Below are the code and all the weights of a small trained network. Each question names an input and a class and asks about switching units off, where a switched-off unit gives its printed mean instead of its output.

import numpy as np


def w(rows, s, z=0):
    codes = np.array(rows[::2]) - 128.0
    scale = np.full(codes.shape[1], s)
    scale[-1] = z or s
    return codes * scale


def norm(h):
    return h / np.sqrt((h * h).mean(-1, keepdims=True) + 1e-5)


def f(y):
    return y / 2 * (1 + np.tanh(0.7978845608 * (y + 0.044715 * y**3)))


def log_softmax(a):
    a = a - a.max(-1, keepdims=True)
    return a - np.log(np.exp(a).sum(-1, keepdims=True))


def net(x, mask):
    res = np.array(x, float).reshape(1, 7) / 4 @ E
    u = 0
    for l in range(4):
        y = f(norm(res) @ A[l][:, :-1].T + A[l][:, -1])
        res = res + np.where(mask[u : u + 14], y, B[l][:, -1]) @ B[l][:, :-1]
        u += 14
    return log_softmax(norm(res)[-1] @ U[:, :-1].T + U[:, -1])


A, B = {}, {}
E = w([
[112,86,132,160,120,112,135,66,123,143,134,93],'x0',
[147,101,118,167,113,112,135,169,122,208,131,51],'x1',
[64,148,171,161,65,178,128,133,181,156,88,171],'x2',
[76,182,107,126,144,115,85,128,3,131,114,156],'x3',
[93,147,156,93,119,127,97,131,101,116,216,161],'x4',
[167,131,113,188,174,193,140,165,114,158,84,204],'x5',
[140,200,124,132,180,179,146,75,107,127,161,126],'x6',
],0.0061)
A[0] = w([
[95,148,97,125,135,138,154,139,111,157,113,108,70],'L0N1',
[146,65,200,128,195,96,77,91,58,24,115,144,10],'L0N2',
[113,133,127,171,120,159,188,93,77,132,164,168,62],'L0N3',
[153,132,193,91,71,122,63,205,163,98,197,151,155],'L0N4',
[87,127,7,161,102,64,112,142,40,201,137,141,163],'L0N5',
[141,129,156,139,128,151,54,168,96,114,205,144,195],'L0N6',
[47,206,214,193,155,187,180,115,178,80,175,168,28],'L0N7',
[193,126,135,103,197,112,145,141,115,94,87,189,89],'L0N8',
[144,158,128,173,96,126,178,108,145,124,34,66,92],'L0N9',
[106,133,158,134,133,119,144,95,116,50,136,166,126],'L0N10',
[82,161,232,186,102,93,139,175,41,92,119,103,157],'L0N11',
[162,121,59,121,139,139,162,221,144,55,86,133,10],'L0N12',
[161,117,82,154,149,255,68,125,93,144,105,185,115],'L0N13',
[123,76,160,145,205,52,157,178,101,76,67,55,126],'L0N14',
],0.006,0.0013)
B[0] = w([
[139,126,131,153,152,114,154,106,98,125,95,146,130],'L0N1',
[98,84,102,2,138,133,81,152,89,148,125,109,218],'L0N2',
[120,112,144,141,139,129,123,174,161,113,109,139,155],'L0N3',
[156,135,97,153,121,109,127,125,163,157,107,124,239],'L0N4',
[148,120,95,110,97,133,190,163,135,81,154,143,242],'L0N5',
[161,94,109,162,128,138,144,108,171,102,105,107,197],'L0N6',
[81,202,136,89,113,176,110,103,136,138,112,133,252],'L0N7',
[134,76,145,146,112,136,132,176,135,90,105,133,203],'L0N8',
[160,87,117,37,93,129,151,83,83,184,84,82,195],'L0N9',
[138,147,103,78,118,151,144,118,150,107,75,96,196],'L0N10',
[128,82,85,144,105,135,162,133,207,100,119,104,204],'L0N11',
[139,167,168,133,107,109,112,123,133,92,92,44,181],'L0N12',
[164,129,121,180,135,163,99,111,136,119,152,131,236],'L0N13',
[118,167,161,144,84,172,132,62,146,127,126,126,212],'L0N14',
],0.008,0.0033)
A[1] = w([
[182,105,97,166,149,194,49,185,178,137,104,84,104],'L1N1',
[165,157,220,175,176,106,69,141,73,130,169,253,56],'L1N2',
[114,121,132,184,43,132,152,111,170,129,148,128,149],'L1N3',
[148,111,191,181,86,141,74,144,153,199,99,139,217],'L1N4',
[140,149,57,96,34,208,177,93,151,135,98,91,113],'L1N5',
[184,158,110,103,141,100,210,42,38,115,97,169,132],'L1N6',
[121,89,157,173,176,169,113,188,67,125,112,146,43],'L1N7',
[90,122,223,23,59,10,152,119,188,123,121,157,114],'L1N8',
[46,174,138,173,73,163,122,180,63,177,93,180,6],'L1N9',
[105,89,204,40,191,72,156,92,69,85,171,135,70],'L1N10',
[195,56,217,74,65,56,107,176,137,160,89,122,129],'L1N11',
[225,75,110,78,148,88,132,93,175,16,193,155,221],'L1N12',
[58,103,140,39,157,176,133,143,144,174,108,113,74],'L1N13',
[94,160,189,174,142,48,119,204,132,59,76,56,39],'L1N14',
],0.0049,0.0014)
B[1] = w([
[141,99,118,124,140,135,200,102,82,46,141,134,180],'L1N1',
[191,83,124,96,89,135,162,107,68,167,154,150,124],'L1N2',
[95,194,96,137,106,69,102,137,176,122,85,141,179],'L1N3',
[145,103,81,104,180,124,92,168,168,38,145,177,171],'L1N4',
[57,54,185,136,197,145,122,82,65,157,186,129,253],'L1N5',
[115,51,104,137,132,130,120,122,243,144,59,92,154],'L1N6',
[203,120,99,162,142,142,160,85,92,171,165,193,130],'L1N7',
[182,103,66,193,184,135,105,228,70,115,129,213,224],'L1N8',
[108,144,85,98,122,115,105,69,99,66,185,66,144],'L1N9',
[131,106,154,83,143,2,40,181,114,140,87,99,157],'L1N10',
[112,140,85,109,158,136,98,109,181,90,110,114,204],'L1N11',
[115,195,155,101,228,87,96,121,70,110,94,141,238],'L1N12',
[64,97,82,194,160,194,97,137,97,98,177,139,158],'L1N13',
[119,151,182,133,135,124,161,97,127,111,37,104,126],'L1N14',
],0.0052,0.0048)
A[2] = w([
[71,139,165,96,72,106,114,74,150,131,108,123,203],'L2N1',
[134,156,199,177,108,185,178,143,202,88,111,99,132],'L2N2',
[141,99,99,102,97,93,170,193,102,84,129,71,195],'L2N3',
[115,82,153,153,190,85,125,180,134,110,168,69,135],'L2N4',
[104,167,98,149,149,107,125,86,160,124,69,120,155],'L2N5',
[104,115,83,160,99,87,168,126,103,142,169,47,67],'L2N6',
[71,177,136,162,110,133,115,122,147,115,152,58,177],'L2N7',
[189,154,89,98,136,130,178,143,184,76,156,123,173],'L2N8',
[82,104,139,150,39,106,187,175,63,135,140,116,5],'L2N9',
[40,157,254,166,184,185,86,93,154,115,136,160,130],'L2N10',
[128,146,154,178,208,37,128,59,147,155,214,84,111],'L2N11',
[162,124,153,211,115,158,165,137,118,143,103,133,84],'L2N12',
[159,161,188,153,149,65,132,125,124,150,192,85,116],'L2N13',
[83,140,108,115,140,138,145,165,98,95,123,128,100],'L2N14',
],0.0075,0.0022)
B[2] = w([
[159,165,110,175,194,196,130,183,139,94,156,123,211],'L2N1',
[119,151,126,90,173,112,154,150,113,122,116,177,205],'L2N2',
[80,134,174,179,164,84,127,86,120,126,123,193,253],'L2N3',
[137,221,160,144,63,112,53,161,94,132,145,121,210],'L2N4',
[161,110,122,129,94,108,150,122,187,150,140,96,186],'L2N5',
[158,128,163,121,99,82,166,55,153,134,138,162,183],'L2N6',
[142,200,134,132,160,166,111,148,111,101,133,154,187],'L2N7',
[92,140,149,134,110,168,88,124,97,125,110,106,217],'L2N8',
[147,89,126,196,98,75,189,90,151,127,116,201,144],'L2N9',
[109,166,83,111,125,162,163,115,161,197,164,177,245],'L2N10',
[215,131,123,103,137,134,69,117,158,127,205,116,189],'L2N11',
[136,110,80,118,103,163,68,74,62,60,185,118,161],'L2N12',
[195,136,254,39,88,88,43,95,186,158,147,196,149],'L2N13',
[127,71,157,123,110,64,163,79,134,136,154,135,179],'L2N14',
],0.0068,0.0043)
A[3] = w([
[195,88,120,132,205,156,97,105,46,94,177,176,174],'L3N1',
[247,74,157,180,181,207,134,161,98,39,142,127,138],'L3N2',
[143,218,238,161,177,129,126,147,108,106,104,182,135],'L3N3',
[90,196,84,132,108,123,223,98,138,197,167,194,172],'L3N4',
[168,44,124,87,102,165,207,92,167,160,125,20,78],'L3N5',
[151,74,70,150,121,165,205,122,63,49,92,152,162],'L3N6',
[75,188,76,81,139,249,193,120,145,149,155,162,44],'L3N7',
[168,102,127,200,214,88,152,78,179,138,77,98,113],'L3N8',
[107,109,107,212,117,55,91,186,197,80,107,165,104],'L3N9',
[166,152,183,137,63,199,192,108,55,211,185,169,1],'L3N10',
[154,185,160,102,89,114,97,128,125,163,225,102,104],'L3N11',
[170,103,165,53,142,88,129,178,84,99,82,135,133],'L3N12',
[82,192,63,86,102,47,82,134,87,71,126,158,162],'L3N13',
[60,129,92,153,80,131,82,221,253,135,109,181,127],'L3N14',
],0.006,0.002)
B[3] = w([
[105,127,60,151,150,38,92,204,47,173,104,163,224],'L3N1',
[84,215,138,168,72,114,137,221,57,130,147,92,207],'L3N2',
[187,138,135,111,51,149,225,118,155,162,180,73,181],'L3N3',
[96,120,108,87,128,109,185,46,206,42,71,204,211],'L3N4',
[92,33,139,56,24,249,38,124,72,102,217,59,158],'L3N5',
[140,213,195,140,97,83,131,150,112,158,230,128,214],'L3N6',
[166,136,67,123,187,166,140,146,187,19,209,183,255],'L3N7',
[94,101,155,132,108,195,160,51,81,183,196,128,165],'L3N8',
[180,153,119,94,148,154,204,162,101,238,55,123,192],'L3N9',
[127,63,172,133,247,119,133,187,99,137,47,89,147],'L3N10',
[168,137,254,110,111,128,88,127,209,172,141,233,165],'L3N11',
[51,125,175,170,114,141,122,78,234,118,90,67,184],'L3N12',
[75,65,88,156,162,193,99,91,166,132,88,115,220],'L3N13',
[228,65,91,65,161,142,103,152,73,215,135,84,206],'L3N14',
],0.0056,0.0059)
U = w([
[198,97,68,78,149,118,140,205,141,240,71,113,11],'0',
[133,209,213,137,107,137,189,159,150,83,65,56,19],'1',
[132,172,49,86,190,210,149,125,220,75,189,213,249],'2',
[14,102,107,89,198,48,32,124,110,76,86,108,169],'3',
[122,224,95,199,122,121,132,227,8,96,189,154,166],'4',
[217,194,212,90,117,55,39,102,197,169,192,152,108],'5',
[106,117,134,200,77,54,218,60,149,155,130,217,84],'6',
[102,68,149,112,48,191,99,64,81,147,201,66,98],'7',
],0.011,0.0013)

Each question gives the input, the list of numbers given to net, and the class t.
The units are the neurons (one row each of A and B). Each row of codes is followed by its name. A weight is (code - 128) times the scale printed after its matrix; where a second scale follows, it is the last column's (A, B and U).
mask holds one flag per neuron, layer by layer. A switched-off neuron (its flag False) gives its mean, the last column of its row in B, instead of its output. The means were averaged over made-up inputs and are rounded, as every weight is.
A unit's drop is (log p(t) with every unit on - log p(t) with that unit switched off) / (log p(t) with every unit on - log p(t) with every unit switched off).
The circuit of an input: a set's keep is (log p(t) with only the set's units on - log p(t) with every unit switched off) / (log p(t) with every unit on - log p(t) with every unit switched off). Starting from the 12 units with the biggest drops (on a tie, the unit counted first), units are removed one at a time, each time the one whose removal leaves the highest keep (on an exact tie, the one counted first), for as long as the keep stays at least 0.8.
circuit, biggest first: the units of the circuit, biggest drop first
most important unit: the unit with the biggest drop
k most important neurons: the k neurons with the biggest drops, biggest first
k most important neurons of layer l: the k neurons of layer l with the biggest drops, biggest first
drop of u: that unit's drop, to one decimal
input [1,0,-3,-1,3,-1,7], class 5: most important unit	L1N10
input [5,3,7,-4,-8,3,-8], class 7: circuit, biggest first	L0N9; L3N5
input [-6,7,2,6,8,-1,-7], class 6: circuit, biggest first	L0N5; L2N9; L2N3
input [1,-6,-6,5,2,5,2], class 3: circuit, biggest first	L0N2; L1N10
input [-2,1,3,5,1,-2,-8], class 6: circuit, biggest first	L0N5; L2N9
input [2,2,2,0,-3,5,-5], class 4: 4 most important neurons	L0N13; L2N12; L0N2; L3N2
input [-6,-6,-2,0,-5,-8,8], class 3: 2 most important neurons of layer 0	L0N14; L0N13
input [6,2,-4,-5,-7,-7,-6], class 7: 3 most important neurons	L0N9; L3N5; L0N14
input [-3,1,-4,-8,6,0,-6], class 5: 3 most important neurons	L1N12; L2N4; L0N7
input [5,-1,2,-7,-5,-8,-7], class 0: circuit, biggest first	L1N8; L3N9
input [-8,0,6,7,-2,0,-6], class 0: 4 most important neurons	L3N9; L3N14; L0N11; L1N3
input [-3,3,4,-5,5,7,-3], class 4: 2 most important neurons of layer 0	L0N14; L0N13
input [0,6,-3,-1,-5,-2,6], class 7: 3 most important neurons	L0N9; L3N5; L1N6
input [4,5,-5,-6,-6,-1,2], class 7: circuit, biggest first	L3N5
input [-2,6,-6,-4,-4,1,1], class 7: 2 most important neurons	L0N9; L3N5
input [2,7,2,-4,2,6,8], class 4: 2 most important neurons	L0N14; L0N13
input [-8,-6,-6,-1,6,7,8], class 4: 2 most important neurons of layer 3	L3N2; L3N1
input [7,-5,-6,-2,2,7,0], class 4: 3 most important neurons of layer 0	L0N13; L0N8; L0N9
input [-1,-8,2,-3,-4,-8,-2], class 3: 2 most important neurons	L1N8; L0N14
input [1,6,-6,0,-4,-2,-4], class 5: most important unit	L0N10
input [-6,-1,-2,7,-7,-3,-7], class 6: 2 most important neurons	L0N5; L2N3
input [6,0,5,8,6,-4,-8], class 6: 2 most important neurons	L0N5; L2N9
input [5,6,-1,8,-7,0,8], class 7: 2 most important neurons	L3N5; L1N6
input [7,-2,6,1,8,-1,-5], class 2: 2 most important neurons	L0N7; L2N10
input [2,6,5,-4,-4,-7,1], class 7: 2 most important neurons	L0N9; L3N5
input [-6,-2,-7,4,5,-8,7], class 3: 2 most important neurons	L0N2; L3N13
input [7,-3,-1,-6,-6,8,2], class 4: most important unit	L3N2
input [-4,7,7,-1,7,-6,2], class 2: 2 most important neurons	L0N7; L2N7
input [-2,4,7,5,3,-2,0], class 2: drop of L0N7	0.2
input [8,0,-3,5,-1,4,-6], class 6: drop of L0N5	1.1
